Here is a tiny trained network, its code and every weight. The questions are about switching its units off for an input and a class, where a switched-off unit gives its printed mean instead of its output.

import numpy as np


def w(rows, s, z=0):
    codes = np.array(rows[::2]) - 128.0
    scale = np.full(codes.shape[1], s)
    scale[-1] = z or s
    return codes * scale


def f(y):
    return np.maximum(y, 0)


def log_softmax(a):
    a = a - a.max(-1, keepdims=True)
    return a - np.log(np.exp(a).sum(-1, keepdims=True))


def net(x, mask):
    res = np.array(x, float).reshape(1, 8) / 4 @ E
    y = f(res @ A[0][:, :-1].T + A[0][:, -1])
    res = res + np.where(mask, y, B[0][:, -1]) @ B[0][:, :-1]
    return log_softmax(res[-1] @ U[:, :-1].T + U[:, -1])


A, B = {}, {}
E = w([
[17,153,81,70],'x0',
[117,2,75,109],'x1',
[77,195,140,84],'x2',
[61,149,135,181],'x3',
[145,100,156,229],'x4',
[73,159,157,187],'x5',
[193,89,207,129],'x6',
[179,237,152,165],'x7',
],0.0083)
A[0] = w([
[73,195,84,58,199],'neuron 1',
[147,187,164,189,255],'neuron 2',
[155,138,192,212,166],'neuron 3',
[136,14,75,249,250],'neuron 4',
[160,122,125,105,137],'neuron 5',
[169,105,183,160,159],'neuron 6',
[172,81,119,75,131],'neuron 7',
[74,136,188,155,131],'neuron 8',
],0.013,0.004)
B[0] = w([
[49,222,81,126,248],'neuron 1',
[75,153,244,175,219],'neuron 2',
[228,90,213,201,202],'neuron 3',
[179,58,85,155,233],'neuron 4',
[154,144,116,2,150],'neuron 5',
[207,163,154,126,179],'neuron 6',
[160,129,70,81,179],'neuron 7',
[152,180,90,168,175],'neuron 8',
],0.009,0.014)
U = w([
[157,139,132,34,60],'0',
[22,230,121,87,254],'1',
[206,176,247,161,22],'2',
[87,72,74,168,71],'3',
],0.013,0.0032)

Each question gives the input, the list of numbers given to net, and the class t.
The units are the neurons (one row each of A and B). Each row of codes is followed by its name. A weight is (code - 128) times the scale printed after its matrix; where a second scale follows, it is the last column's (A, B and U).
mask holds one flag per neuron, in row order. A switched-off neuron (its flag False) gives its mean, the last column of its row in B, instead of its output. The means were averaged over made-up inputs and are rounded, as every weight is.
A unit's drop is (log p(t) with every unit on - log p(t) with that unit switched off) / (log p(t) with every unit on - log p(t) with every unit switched off).
The circuit of an input: a set's keep is (log p(t) with only the set's units on - log p(t) with every unit switched off) / (log p(t) with every unit on - log p(t) with every unit switched off). Starting from all 8 units, units are removed one at a time, each time the one whose removal leaves the highest keep (on an exact tie, the one counted first), for as long as the keep stays at least 0.8.
circuit, biggest first: the units of the circuit, biggest drop first
top k neurons: the k neurons with the biggest drops, biggest first
drop when u is switched off: that unit's drop, to one decimal
input [6,-7,-8,-1,-1,-4,6,-2], class 0: top 3 neurons : (neuron 3; neuron 2; neuron 1)
input [-3,-3,4,-6,0,3,-8,8], class 1: circuit, biggest first : (neuron 1)
input [-8,3,-1,0,-6,4,8,-8], class 0: top 2 neurons : (neuron 7; neuron 2)
input [-5,-7,-5,-6,-6,-1,-8,5], class 1: circuit, biggest first : (neuron 3; neuron 4)
input [-6,-4,-7,2,1,-7,-3,-6], class 3: top 3 neurons : (neuron 4; neuron 2; neuron 7)
input [2,3,-7,-7,3,-3,0,0], class 0: top 2 neurons : (neuron 5; neuron 7)
input [-5,2,8,5,-4,-3,3,-4], class 1: top 3 neurons : (neuron 4; neuron 3; neuron 6)
input [-4,4,-4,7,-6,-4,0,3], class 0: drop when neuron 5 is switched off : 0.1
input [0,-8,0,0,-4,0,4,-4], class 1: drop when neuron 4 is switched off : 0.4
input [7,0,-3,7,3,1,1,8], class 2: drop when neuron 1 is switched off : 0.1
